Below are the code and all the weights of a small trained network. Each question names an input and a class and asks about switching units off, where a switched-off unit gives its printed mean instead of its output.

import numpy as np


def w(rows, s, z=0):
    codes = np.array(rows[::2]) - 128.0
    scale = np.full(codes.shape[1], s)
    scale[-1] = z or s
    return codes * scale


def f(y):
    return y / 2 * (1 + np.tanh(0.7978845608 * (y + 0.044715 * y**3)))


def log_softmax(a):
    a = a - a.max(-1, keepdims=True)
    return a - np.log(np.exp(a).sum(-1, keepdims=True))


def net(x, mask):
    res = np.array(x, float).reshape(1, 6) / 4 @ E
    y = f(res @ A[0][:, :-1].T + A[0][:, -1])
    res = res + np.where(mask, y, B[0][:, -1]) @ B[0][:, :-1]
    return log_softmax(res[-1] @ U[:, :-1].T + U[:, -1])


A, B = {}, {}
E = w([
[138,185,255,116,56,66,210],'x0',
[35,189,69,75,128,168,210],'x1',
[18,129,152,182,194,88,101],'x2',
[141,168,201,234,182,220,148],'x3',
[128,130,125,129,133,127,129],'x4',
[126,129,130,124,130,130,127],'x5',
],0.0085)
A[0] = w([
[141,134,159,205,151,225,169,1],'neuron 1',
[55,159,87,99,114,189,191,83],'neuron 2',
[122,40,37,161,185,193,158,122],'neuron 3',
[175,138,149,179,213,157,199,112],'neuron 4',
[157,138,73,132,174,161,68,75],'neuron 5',
[112,59,85,109,136,183,94,57],'neuron 6',
[254,176,83,86,98,185,148,66],'neuron 7',
],0.0088,0.0051)
B[0] = w([
[115,58,7,33,164,31,242,190],'neuron 1',
[223,23,122,231,75,163,22,215],'neuron 2',
[98,184,170,99,58,109,135,255],'neuron 3',
[163,135,102,106,57,1,127,193],'neuron 4',
[129,136,183,137,64,163,197,192],'neuron 5',
[84,146,178,96,63,158,212,187],'neuron 6',
[57,225,110,189,181,53,5,225],'neuron 7',
],0.0077,0.0076)
U = w([
[133,82,56,25,129,61,164,83],'0',
[135,152,138,128,119,139,133,254],'1',
[131,142,132,125,128,131,126,244],'2',
[119,205,214,110,51,150,181,36],'3',
[190,49,130,204,92,151,92,88],'4',
[67,218,110,163,185,98,89,98],'5',
[159,140,113,76,251,188,148,32],'6',
],0.011,0.0078)

Each question gives the input, the list of numbers given to net, and the class t.
The units are the neurons (one row each of A and B). Each row of codes is followed by its name. A weight is (code - 128) times the scale printed after its matrix; where a second scale follows, it is the last column's (A, B and U).
mask holds one flag per neuron, in row order. A switched-off neuron (its flag False) gives its mean, the last column of its row in B, instead of its output. The means were averaged over made-up inputs and are rounded, as every weight is.
A unit's drop is (log p(t) with every unit on - log p(t) with that unit switched off) / (log p(t) with every unit on - log p(t) with every unit switched off).
The circuit of an input: a set's keep is (log p(t) with only the set's units on - log p(t) with every unit switched off) / (log p(t) with every unit on - log p(t) with every unit switched off). Starting from all 7 units, units are removed one at a time, each time the one whose removal leaves the highest keep (on an exact tie, the one counted first), for as long as the keep stays at least 0.8.
units of the circuit, in order: the units of the circuit, biggest drop first
most important unit: the unit with the biggest drop
k most important neurons: the k neurons with the biggest drops, biggest first
drop of u: that unit's drop, to one decimal
input [-7,1,-8,0,-3,-6], class 5: most important unit => neuron 7
input [-5,4,4,-2,-3,-3], class 3: units of the circuit, in order => neuron 3; neuron 7; neuron 1
input [7,8,-2,-2,-1,-2], class 4: units of the circuit, in order => neuron 2; neuron 3
input [3,6,-5,-1,-7,5], class 2: units of the circuit, in order => neuron 7; neuron 2
input [-8,5,0,5,0,-4], class 3: units of the circuit, in order => neuron 3; neuron 5
input [0,-3,-6,-2,3,-3], class 5: units of the circuit, in order => neuron 7; neuron 2
input [7,-4,-7,-3,-4,8], class 1: units of the circuit, in order => neuron 3; neuron 7
input [6,8,-6,-7,-7,-8], class 1: units of the circuit, in order => neuron 2; neuron 1; neuron 7
input [7,-3,4,8,0,8], class 0: units of the circuit, in order => neuron 1; neuron 4
input [-8,0,5,-6,3,8], class 1: 2 most important neurons => neuron 1; neuron 4
input [-8,3,-6,-6,7,3], class 3: units of the circuit, in order => neuron 6; neuron 3; neuron 5
input [-8,0,-2,3,7,-4], class 3: units of the circuit, in order => neuron 3; neuron 5
input [-5,-8,-5,8,-3,2], class 0: 3 most important neurons => neuron 1; neuron 4; neuron 2
input [-6,-8,5,4,-2,8], class 1: most important unit => neuron 2
input [-8,1,-5,6,5,-7], class 3: 3 most important neurons => neuron 3; neuron 5; neuron 6
input [-7,-5,-6,4,6,8], class 1: 2 most important neurons => neuron 7; neuron 1
input [-8,-6,4,7,5,-1], class 3: drop of neuron 3 => 0.4
input [2,6,-7,-4,-5,-1], class 5: drop of neuron 2 => -0.1
input [1,0,6,6,-4,5], class 0: drop of neuron 7 => 0.2
input [-3,7,3,-1,4,4], class 4: units of the circuit, in order => neuron 2
